Below are the code and all the weights of a small trained network. Each question names an input and a class and asks about switching units off, where a switched-off unit gives its printed mean instead of its output.

import numpy as np


def w(rows, s, z=0):
    codes = np.array(rows[::2]) - 128.0
    scale = np.full(codes.shape[1], s)
    scale[-1] = z or s
    return codes * scale


def f(y):
    return y / 2 * (1 + np.tanh(0.7978845608 * (y + 0.044715 * y**3)))


def log_softmax(a):
    a = a - a.max(-1, keepdims=True)
    return a - np.log(np.exp(a).sum(-1, keepdims=True))


def net(x, mask):
    res = np.array(x, float).reshape(1, 8) / 4 @ E
    y = f(res @ A[0][:, :-1].T + A[0][:, -1])
    res = res + np.where(mask, y, B[0][:, -1]) @ B[0][:, :-1]
    return log_softmax(res[-1] @ U[:, :-1].T + U[:, -1])


A, B = {}, {}
E = w([
[84,180,157],'x0',
[209,176,180],'x1',
[137,226,161],'x2',
[213,222,119],'x3',
[142,187,152],'x4',
[91,255,72],'x5',
[215,128,1],'x6',
[10,164,99],'x7',
],0.0059)
A[0] = w([
[138,191,178,109],'n0',
[143,87,225,100],'n1',
[107,108,110,3],'n2',
[95,106,92,121],'n3',
[184,99,126,25],'n4',
[122,124,157,173],'n5',
[100,49,154,214],'n6',
[192,106,164,192],'n7',
[134,105,94,189],'n8',
[122,167,64,244],'n9',
[221,22,67,189],'n10',
[111,183,86,105],'n11',
[106,175,145,176],'n12',
[195,99,201,198],'n13',
[122,184,222,119],'n14',
[110,163,114,148],'n15',
[41,123,74,55],'n16',
[250,172,143,163],'n17',
],0.013,0.0035)
B[0] = w([
[35,120,170,174],'n0',
[89,201,182,180],'n1',
[150,152,90,128],'n2',
[100,86,62,158],'n3',
[164,237,185,149],'n4',
[75,104,191,143],'n5',
[95,89,130,214],'n6',
[217,173,202,183],'n7',
[180,112,23,159],'n8',
[140,107,27,195],'n9',
[254,135,118,255],'n10',
[74,94,87,169],'n11',
[46,83,117,166],'n12',
[167,176,225,199],'n13',
[34,96,143,184],'n14',
[93,148,46,152],'n15',
[165,39,154,188],'n16',
[189,138,181,232],'n17',
],0.0062,0.0099)
U = w([
[247,201,161,111],'0',
[138,40,84,6],'1',
[227,192,2,41],'2',
[114,107,86,254],'3',
[107,214,54,66],'4',
[99,160,146,98],'5',
],0.0096,0.0047)

Each question gives the input, the list of numbers given to net, and the class t.
The units are the neurons (one row each of A and B). Each row of codes is followed by its name. A weight is (code - 128) times the scale printed after its matrix; where a second scale follows, it is the last column's (A, B and U).
mask holds one flag per neuron, in row order. A switched-off neuron (its flag False) gives its mean, the last column of its row in B, instead of its output. The means were averaged over made-up inputs and are rounded, as every weight is.
A unit's drop is (log p(t) with every unit on - log p(t) with that unit switched off) / (log p(t) with every unit on - log p(t) with every unit switched off).
The circuit of an input: a set's keep is (log p(t) with only the set's units on - log p(t) with every unit switched off) / (log p(t) with every unit on - log p(t) with every unit switched off). Starting from the 12 units with the biggest drops (on a tie, the unit counted first), units are removed one at a time, each time the one whose removal leaves the highest keep (on an exact tie, the one counted first), for as long as the keep stays at least 0.8.
circuit, biggest first: the units of the circuit, biggest drop first
k most important neurons: the k neurons with the biggest drops, biggest first
drop of u: that unit's drop, to one decimal
input [6,3,-6,4,1,-8,-7,3], class 5: circuit, biggest first => [n10; n1; n14]
input [-4,7,-2,1,-7,-7,-6,6], class 5: circuit, biggest first => [n10; n1]
input [-6,-3,-8,-6,1,-7,-1,-1], class 0: circuit, biggest first => [n10; n1]
input [8,-5,5,-2,-7,5,7,1], class 1: circuit, biggest first => [n16; n11]
input [-7,-5,6,0,5,6,-1,8], class 3: circuit, biggest first => [n16; n12; n11]
input [-3,-1,7,3,7,8,3,-2], class 3: most important neuron => [n0]
input [-7,3,-7,-7,-5,1,6,-6], class 0: 2 most important neurons => [n4; n7]
input [-1,-2,-6,-6,-5,4,6,-5], class 2: drop of n10 => 0.3
input [6,5,-8,2,8,2,4,4], class 4: drop of n16 => 0.2
input [-1,-1,-3,5,5,8,-8,4], class 3: drop of n7 => 0.1
input [-6,-7,-4,-5,0,-8,-3,-7], class 0: drop of n10 => 0.1
